In the rows, 128 means zero.
Each row has a class, written after it.
[ 77 110 157 144 103 101 117 128 108 123  97 101 167 171 137 199 172  85
 133 157 118  89  86 105 110 168  99  83 161 145  97 135 122 157  90 127
 108 141 127 142 127] => Valo
[121 112 181 139 121  95 128 135  99  85 159  83 126 112 183 180 102 169
 140 176 127 122 143 104 149  62 138 131 160  94 102  96 116 169 120 148
 111 128 183 143 137] => gumi
[ 79 111 150 146  87 110 127 134 112 123 106 104 182 147 132 212 183  88
 118 154 129  96 100 112 100 162 107  85 169 148 122 149 125 147  94 150
 118 136 129 133 115] => Valo
[109 119 177 142 123  83 119 128 116  79 150  72 120 130 191 194 103 171
 144 180 141 126 137  81 152  96 117 131 158  93  94 103 111 150 105 159
 131 144 153 162 152] => mipok
[114 119 178 141 123  80 122 122 124  74 146  75 116 120 188 198 101 177
 151 172 126 128 135  88 152  91 117 128 163  89  88 110 113 151 104 164
 136 146 166 161 168] => mipok
[101  93 155 177 105  95 112 172 114 106 148 101 114 127 191 166  75 165
 121 179 140  79 131 125 146 125 149 120 146  91 114 119 123 137 113 151
 136 133 144 162 157] => bur
[ 67 119 150 149  92  84 116 144 108 135 101  98 171 171 144 219 160  70
 124 158 110  74  93 132 115 169 104  99 153 154  88 140 134 158  78 140
 117 149 110 142 136] => bur
[ 71 106 169 143 100  91 107 144 113 137  95 108 175 162 139 214 175  71
 126 158 112  63  95 127 114 156  97 108 159 148  83 146 131 163  78 140
 112 138 136 144 129] => bur
[ 60 114 128 133  96  85 117 132  99 126 106 115 164 151 135 210 140  82
 125 151 110  76  90 120 112 177  88 100 158 147  84 127 122 155  93 128
 123 140 109 127 141] => Vupob
[ 65 114 153 155  96  95 117 143 116 134  94 107 167 167 147 214 160  66
 123 163 108  59  95 119 121 171  93  93 151 145  83 147 122 154  73 139
 127 151 120 139 140] => bur
[ 99  97 136 150 111  98 113 149 110  93 152 102 112 106 184 168  80 173
 133 168 146  90 132 114 134 124 146 131 152  91 109 110 122 139 124 144
 137 135 148 149 161] => Vupob
[102 109 156 168 110 108 116 163 112 103 167 103 134 125 173 168  83 166
 130 171 136  91 119 107 147 130 144 137 134  98 105 114 120 130 117 146
 129 125 149 150 145] => Muk
[123 115 186 143 117  90 130 134  95  87 155  75 122 124 182 188  98 172
 143 170 125 127 141 103 150  64 131 126 165  96  94  91 116 164 122 154
 111 121 177 145 148] => gumi
[104 103 152 174 108 109 122 165 103 103 163  93 133 137 180 175  88 166
 121 170 138  84 125 102 148 130 147 142 140  88 106 113 126 136 122 147
 128 117 149 156 143] => Muk
[ 70 114 165 141 100  95 120 135 101 125 102 107 168 183 136 215 161  70
 128 154 109  72  88 111 122 174  99 117 140 147  79 137 122 158  86 134
 112 136 120 137 136] => Muk
[109 111 162 134 129  94 122 140 113  86 140  72 129 142 184 189  91 177
 142 186 134 114 135  95 147  95 127 122 152  91  99  83 121 149 101 157
 137 142 147 153 153] => gine
[ 93 122 157 149  86 107 133 136  85 129 106 112 182 150 116 221 182  74
 109 155 104  77 107 131 105 146 102  98 158 148 129 132 129 161  97 163
 117 107 132 136 112] => gumi
[102  96 159 166 112  90 110 155 104  72 135  98 129 127 175 164  88 166
 133 179 149  99 138 105 149 133 161 131 153  96 108 108 114 147 110 161
 127 128 148 155 144] => bal
[ 73 114 142 137  84 111 121 135 111 121 105 118 177 137 134 222 168  72
 116 151 123  76 106 131  93 161 102  91 172 149 109 143 128 144  86 159
 126 128 122 125 126] => Vupob
[166 105 112 133 165 127 116 133  92  75 139 115 160 179 103  77 120  95
 146 112 136  70 136 135 115 219 107 134 125 151  89 132 156 144 141 132
 110  89  84 153 127] => Muk
[ 78 122 142 145  96 103 123 146 101 129 103 101 188 165 121 216 170  77
 106 168 109  78 103 127  94 152 112 105 147 147 119 113 128 158  86 168
 125 131 125 132 108] => gine
[ 94 111 190 146 122  99 130 136 124  84 149  83 125 121 178 170  77 169
 129 186 139 119 146  87 153  92 115 142 164  96  88  98 117 156 101 160
 128 141 172 160 163] => dofe
[163 100  99 136 165 122 108 118 101  67 131 111 145 170 102  74 135 105
 150 118 142  85 117 139 119 222  94 112 140 148 112 125 154 150 148 115
 113 108  79 153 139] => Valo
[161  98 106 126 175 113 112 124 102  54 109 109 147 188 112  89 129  87
 151 127 155  79 137 142 124 220 121 138 117 156  83 122 137 148 135 123
 107 116  94 145 128] => bal
[122 110 196 149 116  88 123 133  97  92 153  77 125 123 183 180 109 173
 147 162 125 120 139 104 153  64 123 122 166  95 101  95 118 169 121 159
 118 132 177 145 149] => gumi
[ 75 118 147 153  87 112 129 141 102 111  84 109 198 155 123 224 173  69
 107 156 125  93 119 129 111 175 122 100 162 157 113 149 127 147  87 178
 123 129 116 129 111] => bal
[174 106 125 125 173 118 116 118  78  75 135 114 150 174  98  75 129  91
 142 124 134  74 135 144 114 186 106 117 127 154 101 103 148 161 144 138
 106  95  91 154 120] => gumi
[ 67 122 145 153 100  89 102 141 105 116  92 102 189 173 135 210 174  71
 140 150 119  91  91 112 119 169 113 110 132 167  82 138 107 144  76 142
 118 152 132 123 123] => bal
[108 112 173 149 127  95 117 142 121  63 142  72 136 123 184 183 100 169
 144 172 141 131 144  97 157  90 141 144 156 103  73 109 107 152 104 157
 114 133 180 142 148] => bal
[ 60 108 133 124 100  87 113 132  95 126 106 108 163 158 134 214 152  84
 125 156 121  76  93 120  98 164 105 111 150 150  83 123 120 149  91 131
 118 134 120 134 127] => Vupob
[109 111 142 154 120  91 109 143 123  80 154 106 124 115 190 184  88 162
 129 188 132 100 129  98 156 131 135 121 145  87 110 115 114 137 108 152
 140 142 144 164 157] => mipok
[ 81 130 169 134  98  94 120 136  88 130 111 106 181 160 133 216 171  72
 131 158 103  79  91 124 120 147 100  91 149 159 102 121 123 171  98 144
 103 137 131 138 120] => gumi
[112 118 173 149 114  98 128 146 115  76 161  70 132 134 199 189  96 164
 149 166 130 119 138  93 156 103 131 140 156  96  79 120 121 149 117 135
 117 135 173 139 153] => Muk
[170  98  98 124 166 122 119 122  96  68 131 104 147 170 112  73 127 103
 146 119 148  85 133 131 111 232 112 115 144 142  97 126 155 159 149 115
 101 112  80 153 133] => Valo
[106 106 175 147 120  97 122 142 119  67 135  80 131 125 177 188 100 166
 142 175 151 136 144  98 154  89 134 140 156 105  84 102 113 152 102 162
 117 127 172 141 150] => bal
[ 70 125 153 148  93  99 129 145 104 120 116 100 181 174 132 220 158  70
 121 149 104  70  89 116 127 180  96 113 142 148  82 134 126 155  94 138
 112 128 123 138 130] => Muk
[108 105 173 142 117  98 125 138 117  82 159  72 125 107 183 167 103 194
 148 163 138 136 133  88 145  87 123 125 174  93 103 111 115 156 125 141
 115 140 176 144 147] => Valo
[109 110 175 140 122 104 122 130 126  73 155  76 118 106 185 168 103 186
 151 172 134 134 129  88 151  89 128 113 169  92  97 110 116 149 114 135
 117 141 174 149 149] => Valo
[165 103  99 121 180 125 103 152  70  80 150 123 137 150  88  77 114 106
 142 102 134  78 141 162 114 209 147 174  91 152  72 140 169 158 173 114
  90  96 107 160 111] => Muk
[105  86 161 159 115 103 112 153 119  95 157 101 121 108 184 148  88 187
 130 177 144 107 124 105 145 113 142 118 154  93 128 112 117 148 126 146
 116 135 161 153 157] => Valo
[ 79 127 168 144  90  95 117 129 114 123 106 114 181 140 131 233 185  77
 122 158 110  91 101 111 107 154  95  94 163 153 108 147 118 148  80 179
 128 137 130 142 124] => mipok
[149  89 118 128 189 116  99 151  83  96 130 140 117 152  92  59  97 108
 138 124 137  62 136 161 118 211 132 161  80 157  80 127 161 153 149 110
 100 111 121 168 122] => dofe
[121 117 169 147 119  97 131 143  96  85 151  83 115 120 190 186  96 159
 143 180 137 118 143  97 152  80 144 127 145  94  94  96 120 157 127 140
 119 128 179 147 151] => gumi
[102 108 148 145 115  94 120 128 114  86 153  81 117 117 189 188  97 177
 147 156 144 127 137  97 139  78 127 131 175  95  83 107 122 147 116 146
 133 138 162 141 159] => Vupob
[ 96 116 192 151 120  97 121 142 114  98 146  84 120 123 179 168  82 167
 136 181 139 129 139  86 148  97 114 139 163  99  85  96 129 156  93 156
 129 140 161 153 172] => dofe
[103 110 157 136 115  98 125 134 115  80 158  78 112 110 184 182  87 181
 141 169 145 118 143 104 135  90 130 139 167  92  90 100 114 144 120 147
 125 132 163 145 153] => Vupob
[ 79 126 160 134 101  92 123 133  83 134 110 113 187 142 122 202 169  75
 125 160  93  83  96 119 115 149  95 100 150 155 105 123 126 171  99 141
 110 129 134 128 118] => gumi
[ 84 113 146 150  87 108 124 141 101 130 109  95 186 158 126 209 182  91
 112 145 127  98  99 120  97 165  99  97 167 148 126 146 131 152 102 149
 110 126 125 135 112] => Valo
[ 96 119 190 154 116 101 125 143 117  90 157  85 130 117 176 170  77 169
 136 183 141 131 140  84 145  85 118 132 171 101  85  91 121 150  97 159
 127 134 171 153 155] => dofe
[ 63 114 176 149  91 102 127 138 110 134 100 118 179 156 111 208 167  72
  98 179 126  80 101 116  96 167  94 110 156 160 120 133 130 139  64 168
 131 121 123 145 119] => dofe
[ 65 108 156 143  91  94 118 134 106 131 102 109 171 160 129 203 165  97
 130 153 115  85  85 109 116 172  92  89 159 144 107 133 121 164  97 131
 107 144 124 145 129] => Valo
[ 72 135 149 136 100  80 112 129 104 122 104 102 174 160 144 229 175  74
 137 157  93  97  90 105 120 170  93  97 148 153  82 133 126 157  86 144
 118 153 121 143 143] => mipok
[105  95 143 156 119 102 104 174 117 103 151 111 128 129 174 166  72 180
 129 189 139  81 123 113 135 111 148 124 113  89 130  86 109 125 109 153
 145 131 157 158 145] => gine
[ 68 125 141 137 103  83 113 142 102 119 113 109 161 156 135 226 167  79
 124 160 108  78  86 108 126 178  90 110 127 148  93 131 122 152  91 141
 126 139 119 155 135] => mipok
[ 67 122 140 133 103  88 115 137  97 128  91 109 178 176 130 216 154  80
 137 169  97  82  86 108 110 160  96  91 147 151  98 108 122 160  81 140
 126 140 117 137 130] => gine
[112 126 172 141 128  84 118 126 118  76 156  74 124 112 184 193 108 175
 149 171 125 139 138  82 152  86 118 129 157 100  76 109 122 150 102 163
 131 143 163 158 160] => mipok
[ 67 111 152 150 105  90 118 138 105 127  97 103 168 165 140 212 165  62
 116 165 113  65 101 120 114 169 104  97 159 146  71 145 129 160  80 133
 123 150 121 139 120] => bur
[118 114 189 147 118  94 128 134  92  92 153  78 121 118 177 183 110 167
 136 170 128 119 145 100 152  66 131 131 162  94  98  94 122 172 119 156
 111 122 176 149 140] => gumi
[171 115 105 111 177 109  99 109  91  55 132 110 157 154 107  99 132  96
 153 126 123  88 138 131 120 225  97 128 149 149  83 129 156 155 130 143
 114 102  70 162 138] => mipok
[152  92  76 108 180 105  97 138  70  92 146 127 120 141  94  68 106 127
 143 103 148  80 143 165  96 206 145 166  96 155  78 129 162 153 163 107
  99 114  89 153 113] => Vupob
[ 95  96 172 161 119  98 114 161 104  99 146 106 121 127 177 151  75 163
 120 198 145  92 139  95 138 135 136 136 145  95 107 103 131 143  96 144
 132 129 149 163 153] => dofe
[163 100  86 117 169 116 104 117  97  76 130 121 139 168 107  77 108 101
 150 111 136  80 132 147  96 213 112 123 137 145  69 114 150 138 138 122
 118 109  77 145 149] => Vupob
[110  91 150 148 120  99 103 171 116  96 147  99 136 138 185 168  74 163
 124 186 141  83 132 113 136 103 148 136 124  86 122  82 106 145 116 156
 125 132 170 151 146] => gine
[ 98  97 148 161 115  94 106 166 106  84 144  98 132 126 177 165  85 171
 132 178 152 104 130 106 146 127 166 143 132 100 107 102 110 134 111 152
 128 131 156 151 143] => bal
[157  97  84 140 178 109  93 151  81 106 134 131 126 160  97  69 112 104
 139 101 141  74 137 171 112 199 155 142  94 155  72 143 180 153 149 117
 108 118  88 170 116] => bur
[ 92 125 165 146  89 103 131 136  91 130 114 111 187 147 110 215 177  77
 110 158 113  81 104 134 102 142  99  95 151 159 130 131 125 156  93 174
 118 115 127 136 108] => gumi
[ 73 108 164 140  99 101 120 144 116 128  91 114 167 153 136 211 165  64
 124 161 112  64 103 139 111 159 102 103 147 151 101 150 129 160  83 146
 120 143 134 140 131] => bur
[ 99 109 150 136 119  93 118 128 120  79 154  84 114 117 191 184  86 172
 141 166 145 118 137 105 146  99 130 126 165  94  85 108 123 149 108 143
 130 150 145 146 163] => Vupob
[ 67 108 151 142 100  89 118 126 105 127  98  99 167 173 129 205 179  83
 120 149 120  88  87 104 120 176  92  98 158 140  94 133 126 165  97 120
 109 145 121 142 124] => Valo
[161 102 103 137 164 117 110 128  95  55 115 109 165 182 109  90 131  87
 150 125 150  85 138 134 123 225 109 129 139 159  90 124 145 152 129 137
 109  99  80 143 130] => bal
[105 106 157 167 112 107 115 164 122  99 150  96 123 115 186 165  87 158
 126 185 134  84 134 123 141 124 146 121 148  97 111 122 131 136 106 153
 135 135 146 158 155] => bur
[ 70 123 145 142  95 101 126 151  89 122 116 102 181 168 138 220 159  70
 129 153 105  81  89 112 113 176 114 112 144 153  81 137 133 154 100 129
 110 129 128 131 119] => Muk
[ 80 114 154 144  90 116 117 150 105 112  90 113 197 150 119 219 182  73
 116 151 129  88 110 130 110 171 109 111 151 161 121 151 123 145  82 174
 120 115 126 131 114] => bal
[ 74 122 152 141  94 104 128 142  97 125 108  99 178 183 135 227 161  74
 129 158 105  78  86 112 115 181  95 111 150 150  87 136 129 152  86 135
 112 122 114 136 132] => Muk
[161 101 113 138 167 122 110 134  92  81 124 107 145 169 105  84 136  92
 138 120 138  60 146 149 114 211 104 137 142 145  86 140 160 157 140 130
 112  99  86 163 121] => bur
[167 115 106 121 168 125 107 125  97  75 119 116 167 167  94  80 120  99
 153 131 123  74 133 138 109 216  90 114 137 150 112 108 153 156 124 150
 122 100  70 149 138] => gine
